Below are the code and all the weights of a small trained network. Each question names an input and a target symbol and asks about switching units off, where a switched-off unit gives its printed mean instead of its output.

import numpy as np


def w(rows, s, z=0):
    codes = np.array(rows[::2]) - 128.0
    scale = np.full(codes.shape[1], s)
    scale[-1] = z or s
    return codes * scale


def norm(h):
    return h / np.sqrt((h * h).mean(-1, keepdims=True) + 1e-5)


def f(y):
    return np.maximum(y, 0)


def softmax(a):
    e = np.exp(a - a.max(-1, keepdims=True))
    return e / e.sum(-1, keepdims=True)


def log_softmax(a):
    a = a - a.max(-1, keepdims=True)
    return a - np.log(np.exp(a).sum(-1, keepdims=True))


def net(x, mask):
    ids = ['βγελξστφ'.index(c) for c in x.split()]
    T = len(ids)
    res = E[ids] + P[:T]
    r = norm(res)
    for j in range(2):
        rows = slice(2 * j, 2 * j + 2)
        q, k, v = (r @ M[0][rows].T for M in (Q, K, V))
        z = softmax(np.where(np.tri(T) > 0, q @ k.T / 2**0.5, -1e9)) @ v
        o = O[0][rows]
        res = res + np.where(mask[j], z, o[:, -1]) @ o[:, :-1]
    y = f(norm(res) @ A[0][:, :-1].T + A[0][:, -1])
    res = res + np.where(mask[2:18], y, B[0][:, -1]) @ B[0][:, :-1]
    return log_softmax(norm(res)[-1] @ U[:, :-1].T + U[:, -1])


Q, K, V, O, A, B = {}, {}, {}, {}, {}, {}
E = w([
[190,94,152,92,169],'β',
[200,123,134,139,190],'γ',
[203,95,104,116,69],'ε',
[144,35,189,71,195],'λ',
[177,97,78,140,244],'ξ',
[159,163,56,69,145],'σ',
[119,29,45,57,149],'τ',
[133,168,197,131,135],'φ',
],0.011)
P = w([
[176,159,162,144,66],'0',
[152,120,175,129,94],'1',
[138,141,161,134,135],'2',
[85,157,151,75,196],'3',
[95,121,178,55,249],'4',
[199,186,155,1,187],'5',
],0.0058)
Q[0] = w([
[143,80,162,181,29],'head 0',
[189,37,186,2,145],'head 0',
[24,105,99,246,83],'head 1',
[126,235,134,118,155],'head 1',
],0.0072)
K[0] = w([
[145,179,6,194,77],'head 0',
[115,247,156,145,254],'head 0',
[251,82,180,164,68],'head 1',
[102,66,142,80,162],'head 1',
],0.0083)
V[0] = w([
[202,152,129,154,149],'head 0',
[104,215,230,141,104],'head 0',
[75,10,188,149,135],'head 1',
[164,150,247,164,166],'head 1',
],0.016)
O[0] = w([
[121,129,80,69,176,254],'head 0',
[55,208,96,131,132,79],'head 0',
[121,119,73,74,5,146],'head 1',
[163,176,196,86,82,114],'head 1',
],0.012,0.0077)
A[0] = w([
[85,143,167,155,121,41],'neuron 0',
[114,118,204,196,162,73],'neuron 1',
[168,97,210,94,139,139],'neuron 2',
[233,39,199,191,106,90],'neuron 3',
[68,167,118,93,131,98],'neuron 4',
[120,109,88,165,108,110],'neuron 5',
[104,20,148,233,97,127],'neuron 6',
[92,90,180,56,150,103],'neuron 7',
[17,27,80,142,138,90],'neuron 8',
[140,129,79,152,123,84],'neuron 9',
[133,113,84,179,136,92],'neuron 10',
[43,217,115,139,125,185],'neuron 11',
[75,92,186,206,254,162],'neuron 12',
[131,118,37,192,52,95],'neuron 13',
[95,232,235,144,112,251],'neuron 14',
[134,125,132,94,66,101],'neuron 15',
],0.0088,0.0021)
B[0] = w([
[92,96,142,122,167,132],'neuron 0',
[90,159,191,98,75,153],'neuron 1',
[178,133,121,205,90,223],'neuron 2',
[71,224,63,225,106,213],'neuron 3',
[85,163,110,147,139,175],'neuron 4',
[95,122,129,110,125,151],'neuron 5',
[37,131,76,73,179,183],'neuron 6',
[187,112,86,141,168,218],'neuron 7',
[99,59,3,67,177,244],'neuron 8',
[110,119,135,119,108,149],'neuron 9',
[94,86,123,124,105,162],'neuron 10',
[74,236,92,163,96,187],'neuron 11',
[94,76,222,79,25,254],'neuron 12',
[108,120,134,60,135,167],'neuron 13',
[21,124,61,87,171,208],'neuron 14',
[126,74,174,111,91,186],'neuron 15',
],0.015,0.0047)
U = w([
[213,179,141,57,141,89],'β',
[209,196,147,75,225,24],'γ',
[188,166,124,180,125,254],'ε',
[184,146,145,48,17,107],'λ',
[253,139,113,197,182,154],'ξ',
[118,103,229,144,190,192],'σ',
[111,59,38,126,154,123],'τ',
[82,254,130,117,144,94],'φ',
],0.0066,0.0012)

Each question gives the input, a string of symbols that net reads in full, and the target symbol t.
The units are the heads (2 rows each of Q, K, V and O) and the neurons (one row each of A and B). Each row of codes is followed by its name. A weight is (code - 128) times the scale printed after its matrix; where a second scale follows, it is the last column's (O, A, B and U).
mask holds one flag per unit, heads first, then neurons. A switched-off unit (its flag False) gives its mean, the last column of its rows in O or B, instead of its output. The means were averaged over made-up inputs and are rounded, as every weight is.
A unit's drop is (log p(t) with every unit on - log p(t) with that unit switched off) / (log p(t) with every unit on - log p(t) with every unit switched off).
The circuit of an input: a set's keep is (log p(t) with only the set's units on - log p(t) with every unit switched off) / (log p(t) with every unit on - log p(t) with every unit switched off). Starting from the 12 units with the biggest drops (on a tie, the unit counted first), units are removed one at a time, each time the one whose removal leaves the highest keep (on an exact tie, the one counted first), for as long as the keep stays at least 0.8.
units of the circuit, in order: the units of the circuit, biggest drop first
top k neurons: the k neurons with the biggest drops, biggest first
heads that matter: for each layer, one digit per head in row order, 1 if its drop is at least 0.15 and else 0, layers parted by /
drop of u: that unit's drop, to one decimal
input ε ξ φ β λ, target φ: units of the circuit, in order	(head 0; neuron 11)
input γ ε γ, target γ: heads that matter	11
input σ γ γ φ φ λ, target φ: units of the circuit, in order	(head 0)
input λ γ λ ξ γ, target ξ: heads that matter	00
input λ ε φ β β, target φ: heads that matter	10
input ξ τ τ ξ λ β, target ξ: units of the circuit, in order	(head 0; neuron 12; neuron 8; neuron 2)
input β β ξ ξ φ ξ, target φ: top 2 neurons	(neuron 11; neuron 8)
input ξ λ ε, target ξ: top 2 neurons	(neuron 12; neuron 3)
input λ ξ σ, target σ: units of the circuit, in order	(head 1; neuron 12)
input λ σ σ ξ λ, target σ: top 2 neurons	(neuron 12; neuron 3)
input β γ σ φ γ, target φ: drop of head 0	1.0
input β λ λ β, target λ: drop of head 1	1.4
input φ λ ε, target φ: drop of head 0	0.9
input φ γ γ γ γ σ, target γ: units of the circuit, in order	(head 1)
